Below are the code and all the weights of a small trained network. Each question names an input and a class and asks about switching units off, where a switched-off unit gives its printed mean instead of its output.

import numpy as np


def w(rows, s, z=0):
    codes = np.array(rows[::2]) - 128.0
    scale = np.full(codes.shape[1], s)
    scale[-1] = z or s
    return codes * scale


def norm(h):
    return h / np.sqrt((h * h).mean(-1, keepdims=True) + 1e-5)


def f(y):
    return y / 2 * (1 + np.tanh(0.7978845608 * (y + 0.044715 * y**3)))


def log_softmax(a):
    a = a - a.max(-1, keepdims=True)
    return a - np.log(np.exp(a).sum(-1, keepdims=True))


def net(x, mask):
    res = np.array(x, float).reshape(1, 7) / 4 @ E
    u = 0
    for l in range(2):
        y = f(norm(res) @ A[l][:, :-1].T + A[l][:, -1])
        res = res + np.where(mask[u : u + 9], y, B[l][:, -1]) @ B[l][:, :-1]
        u += 9
    return log_softmax(norm(res)[-1] @ U[:, :-1].T + U[:, -1])


A, B = {}, {}
E = w([
[38,93,25,48,169],'x0',
[163,92,97,139,109],'x1',
[158,132,130,85,136],'x2',
[75,68,169,56,21],'x3',
[147,152,146,67,148],'x4',
[118,145,142,113,136],'x5',
[164,254,89,188,25],'x6',
],0.0067)
A[0] = w([
[98,115,88,95,158,90],'0.n1',
[154,102,180,105,145,106],'0.n2',
[89,197,7,96,80,22],'0.n3',
[102,96,129,104,158,148],'0.n4',
[159,172,129,122,90,163],'0.n5',
[90,88,173,76,22,251],'0.n6',
[147,72,199,164,152,165],'0.n7',
[105,131,111,133,169,137],'0.n8',
[153,173,130,134,89,105],'0.n9',
],0.016,0.0032)
B[0] = w([
[88,67,91,218,127,183],'0.n1',
[180,117,167,160,177,159],'0.n2',
[212,131,254,90,221,226],'0.n3',
[129,38,114,236,128,178],'0.n4',
[99,141,106,243,96,187],'0.n5',
[111,112,202,70,49,254],'0.n6',
[186,194,206,85,182,194],'0.n7',
[227,105,52,47,70,162],'0.n8',
[112,148,100,167,62,180],'0.n9',
],0.013,0.0088)
A[1] = w([
[178,154,119,132,233,119],'1.n1',
[99,107,7,127,199,79],'1.n2',
[131,197,71,137,4,99],'1.n3',
[201,219,140,147,154,249],'1.n4',
[40,73,104,73,71,119],'1.n5',
[69,203,65,193,146,94],'1.n6',
[121,174,230,126,139,168],'1.n7',
[161,121,103,194,124,162],'1.n8',
[70,127,81,153,108,77],'1.n9',
],0.015,0.002)
B[1] = w([
[45,161,57,122,60,214],'1.n1',
[252,144,102,167,74,164],'1.n2',
[50,169,147,210,109,188],'1.n3',
[65,69,114,126,197,244],'1.n4',
[111,109,145,166,251,166],'1.n5',
[210,178,145,116,209,156],'1.n6',
[182,136,102,89,63,249],'1.n7',
[166,180,122,71,162,170],'1.n8',
[109,106,126,84,124,138],'1.n9',
],0.024,0.011)
U = w([
[20,144,19,52,175,200],'0',
[163,108,225,54,59,244],'1',
[221,129,31,149,113,43],'2',
[86,33,188,140,241,52],'3',
[63,250,138,197,235,118],'4',
[36,229,221,197,43,2],'5',
],0.014,0.0026)

Each question gives the input, the list of numbers given to net, and the class t.
The units are the neurons (one row each of A and B). Each row of codes is followed by its name. A weight is (code - 128) times the scale printed after its matrix; where a second scale follows, it is the last column's (A, B and U).
mask holds one flag per neuron, layer by layer. A switched-off neuron (its flag False) gives its mean, the last column of its row in B, instead of its output. The means were averaged over made-up inputs and are rounded, as every weight is.
A unit's drop is (log p(t) with every unit on - log p(t) with that unit switched off) / (log p(t) with every unit on - log p(t) with every unit switched off).
The circuit of an input: a set's keep is (log p(t) with only the set's units on - log p(t) with every unit switched off) / (log p(t) with every unit on - log p(t) with every unit switched off). Starting from the 12 units with the biggest drops (on a tie, the unit counted first), units are removed one at a time, each time the one whose removal leaves the highest keep (on an exact tie, the one counted first), for as long as the keep stays at least 0.8.
units of the circuit, in order: the units of the circuit, biggest drop first
unit that matters most: the unit with the biggest drop
top k neurons: the k neurons with the biggest drops, biggest first
top k neurons in layer l: the k neurons of layer l with the biggest drops, biggest first
drop of u: that unit's drop, to one decimal
input [1,-1,6,7,1,-1,-1], class 3: units of the circuit, in order : (1.n5 0.n7)
input [3,1,7,8,5,-3,-3], class 3: units of the circuit, in order : (1.n5)
input [5,7,7,-8,-2,5,6], class 0: top 2 neurons : (0.n3 1.n1)
input [-7,-6,0,-3,0,-8,-6], class 0: top 3 neurons : (1.n1 0.n6 1.n4)
input [1,7,5,-1,2,3,-7], class 2: top 4 neurons in layer 0 : (0.n6 0.n3 0.n4 0.n1)
input [-7,7,5,-3,-6,3,-7], class 0: units of the circuit, in order : (1.n1 0.n6)
input [6,-8,-7,-6,-4,1,6], class 0: top 2 neurons : (0.n3 1.n1)
input [7,-2,8,-1,3,-8,-2], class 2: units of the circuit, in order : (0.n6 1.n2)
input [-5,0,3,5,3,-7,1], class 5: top 3 neurons : (0.n3 1.n3 0.n5)
input [8,7,3,1,-2,2,-8], class 3: top 3 neurons : (1.n5 1.n7 1.n1)
input [6,-1,1,3,2,-4,1], class 1: top 2 neurons : (0.n3 1.n4)
input [6,0,5,1,7,-7,4], class 1: top 2 neurons : (0.n3 1.n7)
input [1,-1,-4,3,6,3,-1], class 3: units of the circuit, in order : (1.n5 0.n3)
input [6,5,-4,5,-7,2,7], class 1: unit that matters most : 0.n3
input [0,6,2,-1,0,-8,4], class 4: top 3 neurons : (0.n5 0.n6 0.n9)
input [-6,-5,5,-3,-3,6,0], class 0: top 3 neurons : (0.n6 1.n4 0.n7)
input [8,8,8,-3,-1,4,0], class 2: top 2 neurons : (0.n1 1.n2)
input [-8,-1,3,-4,-2,-4,-6], class 0: top 2 neurons : (1.n1 0.n6)
input [1,-8,4,1,5,-7,7], class 1: top 3 neurons : (0.n3 1.n7 1.n1)
input [-1,4,-4,-3,6,-8,6], class 4: unit that matters most : 0.n6
input [-8,-2,3,0,-3,8,8], class 4: top 2 neurons : (1.n6 0.n6)
input [2,1,4,4,-3,-5,0], class 3: top 2 neurons in layer 0 : (0.n7 0.n2)
input [-8,7,-6,-6,5,0,2], class 4: top 2 neurons in layer 0 : (0.n3 0.n6)
input [-5,1,5,-3,-7,3,6], class 4: drop of 1.n6 : 0.3
input [1,-8,-4,-4,-3,4,-8], class 2: drop of 0.n6 : 0.3
input [7,-8,-5,-8,-2,8,-7], class 2: drop of 1.n2 : 0.2
